Below is a small trained network, with its code and all its weights. Each question gives an input and a class and asks what happens when units are switched off, that is, made to give their printed mean instead of their output.

import numpy as np


def w(rows, s, z=0):
    codes = np.array(rows[::2]) - 128.0
    scale = np.full(codes.shape[1], s)
    scale[-1] = z or s
    return codes * scale


def f(y):
    return np.maximum(y, 0)


def log_softmax(a):
    a = a - a.max(-1, keepdims=True)
    return a - np.log(np.exp(a).sum(-1, keepdims=True))


def net(x, mask):
    res = np.array(x, float).reshape(1, 5) / 4 @ E
    y = f(res @ A[0][:, :-1].T + A[0][:, -1])
    res = res + np.where(mask, y, B[0][:, -1]) @ B[0][:, :-1]
    return log_softmax(res[-1] @ U[:, :-1].T + U[:, -1])


A, B = {}, {}
E = w([
[210,138,74,205],'x0',
[215,156,246,130],'x1',
[110,181,107,31],'x2',
[162,64,123,82],'x3',
[98,76,98,125],'x4',
],0.012)
A[0] = w([
[193,183,131,162,38],'neuron 1',
[45,188,136,126,133],'neuron 2',
[48,211,166,68,62],'neuron 3',
[134,163,138,11,49],'neuron 4',
[106,40,124,100,163],'neuron 5',
[140,189,177,170,94],'neuron 6',
[9,118,99,186,91],'neuron 7',
[110,221,185,136,176],'neuron 8',
[203,154,104,161,106],'neuron 9',
[225,165,127,153,59],'neuron 10',
[90,129,241,152,17],'neuron 11',
[214,108,173,152,170],'neuron 12',
[78,195,131,191,90],'neuron 13',
[170,154,121,153,58],'neuron 14',
[176,118,87,75,30],'neuron 15',
[197,79,126,183,230],'neuron 16',
[145,143,172,105,149],'neuron 17',
[79,156,37,125,159],'neuron 18',
[167,39,128,125,1],'neuron 19',
[139,93,115,158,101],'neuron 20',
[155,148,182,167,162],'neuron 21',
[125,177,194,180,96],'neuron 22',
[125,59,154,116,35],'neuron 23',
[103,83,143,120,132],'neuron 24',
[131,76,196,137,31],'neuron 25',
[107,130,210,187,84],'neuron 26',
[98,149,112,105,149],'neuron 27',
[78,154,120,53,84],'neuron 28',
[143,188,108,103,86],'neuron 29',
],0.012,0.0054)
B[0] = w([
[103,178,107,160,188],'neuron 1',
[5,115,134,135,224],'neuron 2',
[63,139,212,119,251],'neuron 3',
[134,156,197,79,231],'neuron 4',
[154,135,101,41,219],'neuron 5',
[153,157,122,255,198],'neuron 6',
[117,104,40,122,244],'neuron 7',
[124,94,223,227,240],'neuron 8',
[102,197,133,119,199],'neuron 9',
[159,195,100,152,207],'neuron 10',
[195,46,159,142,194],'neuron 11',
[220,166,79,81,238],'neuron 12',
[114,110,96,207,188],'neuron 13',
[124,171,111,124,161],'neuron 14',
[107,119,156,158,155],'neuron 15',
[146,180,107,55,249],'neuron 16',
[137,123,93,168,192],'neuron 17',
[21,153,118,144,254],'neuron 18',
[154,95,86,101,170],'neuron 19',
[154,151,85,104,166],'neuron 20',
[181,136,54,185,209],'neuron 21',
[169,98,123,201,201],'neuron 22',
[143,112,90,75,158],'neuron 23',
[125,139,106,66,172],'neuron 24',
[184,100,120,111,169],'neuron 25',
[189,82,107,163,191],'neuron 26',
[49,151,129,120,188],'neuron 27',
[83,149,160,75,227],'neuron 28',
[83,186,140,169,171],'neuron 29',
],0.0086,0.0098)
U = w([
[69,90,130,91,133],'0',
[197,37,166,188,124],'1',
[59,116,10,154,79],'2',
[183,198,106,182,126],'3',
[66,157,206,123,95],'4',
[205,80,110,79,100],'5',
[118,169,83,109,255],'6',
[106,112,159,200,99],'7',
],0.012,0.016)

Each question gives the input, the list of numbers given to net, and the class t.
The units are the neurons (one row each of A and B). Each row of codes is followed by its name. A weight is (code - 128) times the scale printed after its matrix; where a second scale follows, it is the last column's (A, B and U).
mask holds one flag per neuron, in row order. A switched-off neuron (its flag False) gives its mean, the last column of its row in B, instead of its output. The means were averaged over made-up inputs and are rounded, as every weight is.
A unit's drop is (log p(t) with every unit on - log p(t) with that unit switched off) / (log p(t) with every unit on - log p(t) with every unit switched off).
The circuit of an input: a set's keep is (log p(t) with only the set's units on - log p(t) with every unit switched off) / (log p(t) with every unit on - log p(t) with every unit switched off). Starting from the 12 units with the biggest drops (on a tie, the unit counted first), units are removed one at a time, each time the one whose removal leaves the highest keep (on an exact tie, the one counted first), for as long as the keep stays at least 0.8.
units of the circuit, in order: the units of the circuit, biggest drop first
unit that matters most: the unit with the biggest drop
k most important neurons: the k neurons with the biggest drops, biggest first
drop when u is switched off: that unit's drop, to one decimal
input [-1,8,-1,7,0], class 5: units of the circuit, in order -> (neuron 12; neuron 25)
input [5,-6,1,-1,-7], class 2: units of the circuit, in order -> (neuron 18; neuron 4)
input [-5,-4,5,-6,8], class 0: unit that matters most -> neuron 7
input [1,7,7,4,5], class 5: units of the circuit, in order -> (neuron 18; neuron 2)
input [-1,6,6,4,-3], class 3: units of the circuit, in order -> (neuron 2; neuron 17; neuron 18)
input [2,-3,-4,-8,-5], class 2: 2 most important neurons -> (neuron 7; neuron 13)
input [-8,-7,5,-8,5], class 0: units of the circuit, in order -> (neuron 7; neuron 3; neuron 28)
input [0,-1,-8,-6,0], class 1: 4 most important neurons -> (neuron 26; neuron 18; neuron 10; neuron 22)
input [-4,2,-2,-7,2], class 7: 2 most important neurons -> (neuron 2; neuron 12)
input [-7,6,-1,6,-2], class 1: 2 most important neurons -> (neuron 11; neuron 16)
input [-1,1,3,1,1], class 4: drop when neuron 21 is switched off -> 0.1
input [1,-5,-8,-6,-8], class 2: drop when neuron 6 is switched off -> -0.1
input [-8,-8,2,0,-2], class 4: drop when neuron 9 is switched off -> -0.1
input [3,0,0,3,8], class 5: unit that matters most -> neuron 2
input [4,-5,8,8,8], class 0: drop when neuron 8 is switched off -> -0.1
